Below are the code and all the weights of a small trained network. Each question names an input and a target symbol and asks about switching units off, where a switched-off unit gives its printed mean instead of its output.

import numpy as np


def w(rows, s, z=0):
    codes = np.array(rows[::2]) - 128.0
    scale = np.full(codes.shape[1], s)
    scale[-1] = z or s
    return codes * scale


def norm(h):
    return h / np.sqrt((h * h).mean(-1, keepdims=True) + 1e-5)


def f(y):
    return np.maximum(y, 0)


def softmax(a):
    e = np.exp(a - a.max(-1, keepdims=True))
    return e / e.sum(-1, keepdims=True)


def log_softmax(a):
    a = a - a.max(-1, keepdims=True)
    return a - np.log(np.exp(a).sum(-1, keepdims=True))


def net(x, mask):
    ids = ['ΘΞΦΩατ'.index(c) for c in x.split()]
    T = len(ids)
    res = E[ids] + P[:T]
    u = 0
    for l in range(3):
        q, k, v = (norm(res) @ M[l].T for M in (Q, K, V))
        z = softmax(np.where(np.tri(T) > 0, q @ k.T / 2**0.5, -1e9)) @ v
        res = res + np.where(mask[u], z, O[l][:, -1]) @ O[l][:, :-1]
        u += 1
        y = f(norm(res) @ A[l][:, :-1].T + A[l][:, -1])
        res = res + np.where(mask[u : u + 4], y, B[l][:, -1]) @ B[l][:, :-1]
        u += 4
    return log_softmax(norm(res)[-1] @ U[:, :-1].T + U[:, -1])


Q, K, V, O, A, B = {}, {}, {}, {}, {}, {}
E = w([
[128,69,118,60,163],'Θ',
[167,109,167,47,127],'Ξ',
[38,177,68,212,58],'Φ',
[255,131,129,49,94],'Ω',
[146,110,135,143,142],'α',
[84,219,82,102,163],'τ',
],0.00088)
P = w([
[36,174,187,159,28],'0',
[116,156,157,2,151],'1',
[200,61,116,59,180],'2',
[171,90,95,101,181],'3',
[171,84,108,85,159],'4',
[174,84,96,71,145],'5',
[165,88,87,73,137],'6',
[170,87,92,77,140],'7',
[169,59,97,77,136],'8',
[171,79,71,78,130],'9',
[158,93,85,74,129],'10',
],0.00038)
Q[0] = w([
[204,14,127,87,108],'0.h1',
[210,2,133,89,96],'0.h1',
],0.005)
K[0] = w([
[41,230,24,149,104],'0.h1',
[35,241,3,146,109],'0.h1',
],0.0037)
V[0] = w([
[34,193,29,224,94],'0.h1',
[108,173,7,3,197],'0.h1',
],0.0011)
O[0] = w([
[85,174,29,85,113,169],'0.h1',
[102,254,149,153,203,255],'0.h1',
],0.0016,0.00077)
A[0] = w([
[82,130,125,198,73,186],'0.n1',
[3,109,215,115,155,2],'0.n2',
[207,71,113,52,149,156],'0.n3',
[138,120,184,157,58,176],'0.n4',
],0.002,0.00092)
B[0] = w([
[136,98,81,50,158,156],'0.n1',
[6,56,145,126,221,132],'0.n2',
[53,185,121,201,123,253],'0.n3',
[244,151,145,104,156,153],'0.n4',
],0.0018,0.0016)
Q[1] = w([
[136,206,141,101,199],'1.h1',
[124,206,145,110,254],'1.h1',
],0.0027)
K[1] = w([
[198,92,35,162,27],'1.h1',
[244,124,47,159,7],'1.h1',
],0.0019)
V[1] = w([
[172,24,66,23,50],'1.h1',
[233,1,118,165,201],'1.h1',
],0.00099)
O[1] = w([
[38,105,185,105,82,57],'1.h1',
[3,132,73,122,146,3],'1.h1',
],0.0015,0.00033)
A[1] = w([
[159,154,224,65,146,133],'1.n1',
[203,65,115,246,176,118],'1.n2',
[226,180,93,25,80,1],'1.n3',
[40,107,199,179,54,6],'1.n4',
],0.0013,0.00067)
B[1] = w([
[140,88,32,130,122,253],'1.n1',
[61,227,62,90,95,246],'1.n2',
[69,105,49,250,177,250],'1.n3',
[28,201,125,187,229,168],'1.n4',
],0.0014,0.00045)
Q[2] = w([
[80,59,255,148,34],'2.h1',
[79,59,253,142,36],'2.h1',
],0.0046)
K[2] = w([
[123,222,60,117,255],'2.h1',
[125,216,70,119,246],'2.h1',
],0.0048)
V[2] = w([
[130,32,254,72,94],'2.h1',
[22,27,64,23,64],'2.h1',
],0.0012)
O[2] = w([
[7,204,159,122,103,136],'2.h1',
[154,184,117,12,51,251],'2.h1',
],0.0015,0.0014)
A[2] = w([
[139,161,214,49,66,254],'2.n1',
[217,180,116,123,51,152],'2.n2',
[25,180,150,179,108,34],'2.n3',
[91,105,90,252,130,128],'2.n4',
],0.0022,0.00038)
B[2] = w([
[169,65,3,183,167,252],'2.n1',
[106,85,240,68,119,228],'2.n2',
[200,125,165,181,73,198],'2.n3',
[38,119,135,53,85,179],'2.n4',
],0.0021,0.0013)
U = w([
[67,176,208,247,53,135],'Θ',
[167,222,107,104,219,167],'Ξ',
[188,64,245,77,96,15],'Φ',
[101,97,46,65,13,213],'Ω',
[211,21,107,238,177,105],'α',
[2,64,182,149,185,3],'τ',
],0.0063,0.0025)

Each question gives the input, a string of symbols that net reads in full, and the target symbol t.
The units are the heads (2 rows each of Q, K, V and O) and the neurons (one row each of A and B). Each row of codes is followed by its name. A weight is (code - 128) times the scale printed after its matrix; where a second scale follows, it is the last column's (O, A, B and U).
mask holds one flag per unit, layer by layer, with each layer's heads first. A switched-off unit (its flag False) gives its mean, the last column of its rows in O or B, instead of its output. The means were averaged over made-up inputs and are rounded, as every weight is.
A unit's drop is (log p(t) with every unit on - log p(t) with that unit switched off) / (log p(t) with every unit on - log p(t) with every unit switched off).
The circuit of an input: a set's keep is (log p(t) with only the set's units on - log p(t) with every unit switched off) / (log p(t) with every unit on - log p(t) with every unit switched off). Starting from the 12 units with the biggest drops (on a tie, the unit counted first), units are removed one at a time, each time the one whose removal leaves the highest keep (on an exact tie, the one counted first), for as long as the keep stays at least 0.8.
circuit, biggest first: the units of the circuit, biggest drop first
k most important neurons: the k neurons with the biggest drops, biggest first
k most important neurons of layer l: the k neurons of layer l with the biggest drops, biggest first
input Ξ α τ α α α α τ Θ Φ τ, target Θ: circuit, biggest first	(2.h1, 0.h1, 2.n3)
input Ω Ξ α α τ Φ α, target τ: circuit, biggest first	(2.h1, 2.n4)
input τ α Θ Ω, target α: circuit, biggest first	(2.h1, 1.n3)
input Ω α α, target Θ: most important neuron of layer 2	(2.n1)
input Ξ α Θ τ τ, target Θ: circuit, biggest first	(2.h1, 0.h1)
input Ω α Θ τ τ α Ω, target Ξ: circuit, biggest first	(0.h1, 2.h1)
input τ α Θ Ω Ω Ξ τ, target α: circuit, biggest first	(2.h1, 0.n3, 0.h1)
input τ τ α Ξ α α α Ξ α Θ Φ, target α: 2 most important neurons	(0.n1, 0.n3)
input Φ Ω α, target Φ: 2 most important neurons of layer 1	(1.n3, 1.n1)
input Θ α α τ τ α α α α τ Ω, target Ξ: 2 most important neurons	(1.n3, 0.n3)
input τ τ α τ, target α: circuit, biggest first	(2.h1, 0.h1)
input τ Ξ τ α α α α α Φ, target α: 4 most important neurons	(0.n1, 0.n4, 0.n3, 1.n3)
input Φ Θ α α τ α Ξ Φ, target Φ: 3 most important neurons	(2.n2, 2.n1, 1.n1)
input Ω α α α α Ω α, target τ: 2 most important neurons	(2.n4, 0.n4)
input α α α Ω α α α Θ, target τ: circuit, biggest first	(0.h1, 0.n3, 2.n1)
input Ξ α Ω, target Θ: 2 most important neurons of layer 1	(1.n3, 1.n2)
input Θ α Φ τ Φ τ α α Ξ Θ Ξ, target Ξ: 2 most important neurons	(1.n3, 0.n2)
input τ α Ξ α α τ α α Θ, target α: circuit, biggest first	(2.h1)
input τ Θ α τ α τ α Ω, target α: 2 most important neurons	(1.n3, 1.n2)
input α α α Φ α α, target Ω: circuit, biggest first	(0.h1)
input Φ Ξ Ξ Φ τ α α τ Ω α, target Φ: 2 most important neurons	(2.n2, 0.n1)
input Ξ α α Ω Θ τ α, target Θ: 2 most important neurons of layer 0	(0.n4, 0.n1)
